Below are the code and all the weights of a small trained network. Each question names an input and a target symbol and asks about switching units off, where a switched-off unit gives its printed mean instead of its output.

import numpy as np


def w(rows, s, z=0):
    codes = np.array(rows[::2]) - 128.0
    scale = np.full(codes.shape[1], s)
    scale[-1] = z or s
    return codes * scale


def norm(h):
    return h / np.sqrt((h * h).mean(-1, keepdims=True) + 1e-5)


def f(y):
    return y / 2 * (1 + np.tanh(0.7978845608 * (y + 0.044715 * y**3)))


def softmax(a):
    e = np.exp(a - a.max(-1, keepdims=True))
    return e / e.sum(-1, keepdims=True)


def log_softmax(a):
    a = a - a.max(-1, keepdims=True)
    return a - np.log(np.exp(a).sum(-1, keepdims=True))


def net(x, mask):
    ids = ['ΔΘΛΞΦΨαβγεζημπτω'.index(c) for c in x.split()]
    T = len(ids)
    res = E[ids] + P[:T]
    u = 0
    for l in range(2):
        r = norm(res)
        for j in range(2):
            rows = slice(3 * j, 3 * j + 3)
            q, k, v = (r @ M[l][rows].T for M in (Q, K, V))
            z = softmax(np.where(np.tri(T) > 0, q @ k.T / 3**0.5, -1e9)) @ v
            o = O[l][rows]
            res = res + np.where(mask[u + j], z, o[:, -1]) @ o[:, :-1]
        u += 2
        y = f(norm(res) @ A[l][:, :-1].T + A[l][:, -1])
        res = res + np.where(mask[u : u + 8], y, B[l][:, -1]) @ B[l][:, :-1]
        u += 8
    return log_softmax(norm(res)[-1] @ U[:, :-1].T + U[:, -1])


Q, K, V, O, A, B = {}, {}, {}, {}, {}, {}
E = w([
[116,115,223],'Δ',
[100,59,171],'Θ',
[128,145,57],'Λ',
[168,123,121],'Ξ',
[168,115,114],'Φ',
[121,153,63],'Ψ',
[166,123,132],'α',
[121,112,159],'β',
[87,47,192],'γ',
[108,168,112],'ε',
[162,127,141],'ζ',
[255,186,42],'η',
[157,105,49],'μ',
[159,119,124],'π',
[185,215,164],'τ',
[156,131,86],'ω',
],0.0053)
P = w([
[4,104,134],'0',
[210,100,153],'1',
[211,104,164],'2',
[209,101,166],'3',
[165,110,151],'4',
[164,108,153],'5',
[157,110,161],'6',
[155,103,159],'7',
[156,112,165],'8',
[145,111,169],'9',
[144,101,167],'10',
[145,105,164],'11',
[139,109,165],'12',
[139,108,165],'13',
],0.0015)
Q[0] = w([
[174,173,119],'0.h0',
[192,169,137],'0.h0',
[48,52,112],'0.h0',
[139,253,222],'0.h1',
[90,172,148],'0.h1',
[166,189,150],'0.h1',
],0.0051)
K[0] = w([
[24,129,78],'0.h0',
[11,103,109],'0.h0',
[213,93,241],'0.h0',
[93,211,200],'0.h1',
[103,202,119],'0.h1',
[101,139,255],'0.h1',
],0.0044)
V[0] = w([
[202,89,170],'0.h0',
[116,104,176],'0.h0',
[156,123,146],'0.h0',
[60,131,171],'0.h1',
[135,253,218],'0.h1',
[171,127,212],'0.h1',
],0.0026)
O[0] = w([
[249,199,112,54],'0.h0',
[113,184,124,16],'0.h0',
[108,128,160,114],'0.h0',
[144,7,18,3],'0.h1',
[125,5,70,230],'0.h1',
[16,75,24,103],'0.h1',
],0.0015,0.00064)
A[0] = w([
[165,169,172,170],'0.n0',
[112,85,246,30],'0.n1',
[26,195,47,150],'0.n2',
[74,180,52,110],'0.n3',
[82,174,129,103],'0.n4',
[45,25,105,1],'0.n5',
[207,160,1,196],'0.n6',
[83,137,231,136],'0.n7',
],0.0038,0.00092)
B[0] = w([
[49,85,67,160],'0.n0',
[202,144,118,109],'0.n1',
[201,89,86,214],'0.n2',
[254,51,140,177],'0.n3',
[145,92,77,138],'0.n4',
[95,160,111,85],'0.n5',
[107,112,221,251],'0.n6',
[205,103,85,119],'0.n7',
],0.0027,0.0023)
Q[1] = w([
[126,165,147],'1.h0',
[52,176,147],'1.h0',
[162,114,204],'1.h0',
[227,81,237],'1.h1',
[63,109,1],'1.h1',
[88,191,56],'1.h1',
],0.007)
K[1] = w([
[143,122,91],'1.h0',
[84,65,100],'1.h0',
[223,139,107],'1.h0',
[17,130,107],'1.h1',
[253,125,194],'1.h1',
[248,45,145],'1.h1',
],0.0063)
V[1] = w([
[212,46,88],'1.h0',
[178,242,203],'1.h0',
[113,181,45],'1.h0',
[233,150,70],'1.h1',
[253,176,198],'1.h1',
[153,17,101],'1.h1',
],0.0031)
O[1] = w([
[63,153,92,253],'1.h0',
[36,35,106,163],'1.h0',
[174,94,87,71],'1.h0',
[198,10,185,161],'1.h1',
[255,182,213,118],'1.h1',
[32,34,196,167],'1.h1',
],0.0022,0.0024)
A[1] = w([
[142,89,129,138],'1.n0',
[52,123,98,138],'1.n1',
[75,115,115,159],'1.n2',
[77,181,189,125],'1.n3',
[159,224,80,115],'1.n4',
[151,97,40,6],'1.n5',
[179,91,138,241],'1.n6',
[173,82,2,134],'1.n7',
],0.0062,0.0014)
B[1] = w([
[19,176,146,177],'1.n0',
[198,168,96,145],'1.n1',
[177,134,87,145],'1.n2',
[202,72,138,128],'1.n3',
[39,157,128,141],'1.n4',
[150,94,210,134],'1.n5',
[151,200,130,251],'1.n6',
[251,87,190,213],'1.n7',
],0.0032,0.0025)
U = w([
[222,26,124,174],'Δ',
[136,113,69,80],'Θ',
[99,114,166,65],'Λ',
[161,229,160,153],'Ξ',
[43,217,108,253],'Φ',
[81,91,168,85],'Ψ',
[140,157,62,108],'α',
[127,118,73,78],'β',
[142,113,94,101],'γ',
[52,11,80,252],'ε',
[140,148,71,67],'ζ',
[186,178,132,80],'η',
[164,90,181,142],'μ',
[118,109,148,60],'π',
[113,198,159,99],'τ',
[134,131,159,98],'ω',
],0.011,0.0049)

Each question gives the input, a string of symbols that net reads in full, and the target symbol t.
The units are the heads (3 rows each of Q, K, V and O) and the neurons (one row each of A and B). Each row of codes is followed by its name. A weight is (code - 128) times the scale printed after its matrix; where a second scale follows, it is the last column's (O, A, B and U).
mask holds one flag per unit, layer by layer, with each layer's heads first. A switched-off unit (its flag False) gives its mean, the last column of its rows in O or B, instead of its output. The means were averaged over made-up inputs and are rounded, as every weight is.
A unit's drop is (log p(t) with every unit on - log p(t) with that unit switched off) / (log p(t) with every unit on - log p(t) with every unit switched off).
The circuit of an input: a set's keep is (log p(t) with only the set's units on - log p(t) with every unit switched off) / (log p(t) with every unit on - log p(t) with every unit switched off). Starting from the 12 units with the biggest drops (on a tie, the unit counted first), units are removed one at a time, each time the one whose removal leaves the highest keep (on an exact tie, the one counted first), for as long as the keep stays at least 0.8.
units of the circuit, in order: the units of the circuit, biggest drop first
k most important neurons of layer l: the k neurons of layer l with the biggest drops, biggest first
heads that matter: for each layer, one digit per head in row order, 1 if its drop is at least 0.15 and else 0, layers parted by /
drop when u is switched off: that unit's drop, to one decimal
input Ξ ε ε γ Ψ ζ μ Φ ε Λ ζ, target Ξ: units of the circuit, in order => 0.h1, 0.n3, 1.h1, 0.n0
input ε ε ε Λ Φ ε α ω, target ε: heads that matter => 11 / 01
input ε μ Λ ε Φ Ξ ε α Δ Δ η Ψ Ξ, target ε: heads that matter => 10 / 01
input Φ ε Φ ε Φ ε π Δ ε ζ, target Φ: units of the circuit, in order => 0.n3, 0.h1, 0.n0, 1.h1
input ε Ψ ε ε ε α, target ε: units of the circuit, in order => 1.h1, 0.n2, 0.h0
input Ξ μ ε Ψ Ξ ω ε ε Φ, target Ξ: units of the circuit, in order => 0.h1, 1.h1, 0.n3, 0.n2
input Ξ Δ ε Ξ μ ε ε Φ Ξ Φ ζ ε ω, target Ξ: 2 most important neurons of layer 0 => 0.n3, 0.n7
input Φ ε Δ Ξ π, target Φ: units of the circuit, in order => 0.n3, 1.h1, 0.h1, 0.n0
input ε ε μ ε Φ β Θ μ Φ ε π, target ε: units of the circuit, in order => 1.h1, 0.n2
input Φ Ψ Φ Λ, target Ξ: 3 most important neurons of layer 1 => 1.n4, 1.n7, 1.n0
input Φ Φ ε Ξ ε Θ ε Φ ε μ μ ω, target Φ: most important neuron of layer 0 => 0.n0
input Φ Δ ω, target Φ: 3 most important neurons of layer 0 => 0.n2, 0.n3, 0.n0
input Φ Ψ Λ Ξ ω Ψ ε Ψ ε β ε Ψ μ Φ, target Φ: 2 most important neurons of layer 0 => 0.n3, 0.n2
input Φ Ξ Ψ Ξ, target Φ: 3 most important neurons of layer 0 => 0.n2, 0.n3, 0.n0
input ε Ψ ε Λ, target Δ: 2 most important neurons of layer 1 => 1.n1, 1.n6
input ε Ξ Ψ ω Ξ Φ μ Φ, target ε: most important neuron of layer 0 => 0.n2
input Φ ω τ Ψ ε β, target Φ: 4 most important neurons of layer 0 => 0.n3, 0.n2, 0.n1, 0.n6
input ε ε Φ γ ε Θ Φ Θ Ξ π ε β, target ε: 3 most important neurons of layer 1 => 1.n7, 1.n6, 1.n3
input ε ε ε ε ε Ξ, target ε: 2 most important neurons of layer 0 => 0.n2, 0.n3
input Φ Φ τ ε α Ξ Φ τ ε β ε ω Λ α, target Φ: drop when 0.n2 is switched off => 0.7
input Θ μ ε ε η ε ε μ ε Ψ, target Δ: drop when 1.n7 is switched off => 0.1
